Small tables with named rows and columns. After each table, cells are looked up by row and column.

Table zevo
|  | mavu | rumutos | das | gorobod | kazus |
|---|---|---|---|---|---|
| mul | 138 | 173 | 55 | 159 | 139 |
| vev | 133 | 152 | 77 | 108 | 133 |
| pofil | 96 | 175 | 123 | 105 | 112 |
| beva | 122 | 184 | 105 | 141 | 112 |
| vizok | 158 | 119 | 86 | 71 | 156 |
| luv | 125 | 211 | 70 | 150 | 111 |
| ketu | 156 | 123 | 46 | 23 | 153 |
| lud | 122 | 187 | 121 | 176 | 120 |
| nenun | 115 | 158 | 141 | 116 | 123 |

What is the rumutos of pofil in zevo?
175
What is the gorobod of beva in zevo?
141
What is the das of ketu in zevo?
46
What is the das of pofil in zevo?
123
What is the rumutos of mul in zevo?
173
What is the das of beva in zevo?
105
What is the kazus of vev in zevo?
133
What is the gorobod of vizok in zevo?
71
What is the kazus of beva in zevo?
112
What is the das of mul in zevo?
55
What is the kazus of pofil in zevo?
112
What is the rumutos of luv in zevo?
211
What is the mavu of pofil in zevo?
96
What is the das of vizok in zevo?
86
What is the mavu of vev in zevo?
133
Which row has the largest mavu? vizok

Table busozog
         sanil   vep
terozen   4364  2533
gaz       4601  3408
setuvub   8501  5646
mopone    4336  3253
zokar     3887  3261
mufal     1854  2891
tov       6997  3602
sufe      2843  3135
komet     4991  3316
zanud      990  3026

sanil of komet = 4991
sanil of tov = 6997
sanil of gaz = 4601
vep of mopone = 3253
vep of gaz = 3408
vep of mufal = 2891
vep of terozen = 2533
vep of komet = 3316
sanil of zokar = 3887
sanil of setuvub = 8501
vep of zokar = 3261
sanil of mufal = 1854
vep of sufe = 3135
sanil of zanud = 990
vep of tov = 3602
vep of zanud = 3026
sanil of sufe = 2843
sanil of mopone = 4336
sanil of terozen = 4364
Which row has the largest vep? setuvub

lun =
,paf,les,fevoli,kun
kubiza,79,150,77,85
sar,181,120,142,97
siludam,29,127,77,138
ruge,92,150,81,83
fezeziv,110,156,82,65
sobep,24,86,114,205
nog,249,82,202,130
zul,137,159,89,50
lep,237,117,166,82
kazo,94,140,91,96
vitar,242,91,193,121
pep,29,122,83,145

ruge, fevoli: 81
zul, kun: 50
sobep, paf: 24
fezeziv, les: 156
zul, paf: 137
sobep, fevoli: 114
pep, paf: 29
zul, fevoli: 89
sar, fevoli: 142
lep, les: 117
kubiza, fevoli: 77
kazo, fevoli: 91
sar, paf: 181
pep, kun: 145
kubiza, paf: 79
vitar, fevoli: 193

pofuf:
	vemenir	rala
nuv	99	72
gub	20	201
rugonup	96	89
gori	92	93
ker	102	90
kudenun	33	81
konoza	102	68
sog	82	115
dakuv	100	175
lozugal	123	58
fiv	81	108
sapim	75	105
befisam	94	109
figi	104	108

konoza, vemenir => 102
rugonup, vemenir => 96
sapim, vemenir => 75
gub, rala => 201
nuv, vemenir => 99
fiv, vemenir => 81
rugonup, rala => 89
sog, rala => 115
ker, vemenir => 102

gefim =
,zus,nikolab,lovup
ruku,-36.9,51.1,14.8
defelab,39.1,-31.6,-60.8
vavese,-18.2,-17.3,-13.7
ves,-24.8,-20.4,-7.2
dake,-29.5,-7.4,-23.1
vez,-22.2,-40.9,-42.8
vafo,42.8,-17.3,-39.8
gudafi,-24.1,-28.9,-25.7
simo,-25.5,-23.2,-24.4
takoger,-23.8,-31.0,-26.7
buruz,-24.8,67.8,-45.0
tivon,16.3,-39.6,-41.1

What is the lovup of vafo in gefim? -39.8
What is the zus of defelab in gefim? 39.1
What is the nikolab of simo in gefim? -23.2
What is the nikolab of buruz in gefim? 67.8
What is the zus of vez in gefim? -22.2
What is the nikolab of tivon in gefim? -39.6
What is the zus of buruz in gefim? -24.8
What is the lovup of defelab in gefim? -60.8
What is the nikolab of vez in gefim? -40.9
What is the zus of takoger in gefim? -23.8

daz.csv
,levebud,dod,tonagi,pup
dezuno,5182,656,8379,5805
lol,2419,7315,2327,7356
gibilu,3288,4841,6327,2546
vinozo,5960,3652,6048,3555
rad,6078,3553,6248,3342
zub,3020,3061,5630,7145
tobetup,2871,7013,2553,7108
dodor,3574,7307,2472,6036
vevu,1597,3261,7610,7438
fefon,2371,7399,2557,6612
tozon,5520,6744,1530,7665

vinozo, dod: 3652
tozon, tonagi: 1530
dezuno, tonagi: 8379
fefon, levebud: 2371
vevu, pup: 7438
fefon, tonagi: 2557
vevu, levebud: 1597
tobetup, tonagi: 2553
rad, dod: 3553
vevu, tonagi: 7610
rad, pup: 3342
vevu, dod: 3261
vinozo, tonagi: 6048
gibilu, dod: 4841
rad, levebud: 6078
tobetup, levebud: 2871
tobetup, dod: 7013
dodor, levebud: 3574
zub, tonagi: 5630
vinozo, levebud: 5960

Table zabu
	sinez	kogup	kab	kef	gur
tavif	-33887	-1913	-48237	-41257	-59887
zonidun	-64824	-22030	43662	33578	15028
tet	-59375	80170	28132	14045	-33801
vofe	13448	18100	-6850	-5321	-12579
botov	12778	14596	-172	-5350	-40202
ven	-73858	32698	40673	61900	-632
toz	-45648	40	-41701	-29922	5295
duloz	-59669	33583	47009	42538	79352
zovusum	-52042	41218	-24088	-28093	-93742

duloz, kab => 47009
zovusum, sinez => -52042
ven, kab => 40673
zovusum, kab => -24088
duloz, sinez => -59669
botov, sinez => 12778
botov, kogup => 14596
ven, sinez => -73858
duloz, kef => 42538
toz, gur => 5295
toz, kef => -29922
duloz, kogup => 33583
vofe, kogup => 18100
zonidun, kogup => -22030
ven, gur => -632
vofe, sinez => 13448
zovusum, gur => -93742
tet, sinez => -59375
botov, kab => -172
Which row has the largest kef? ven

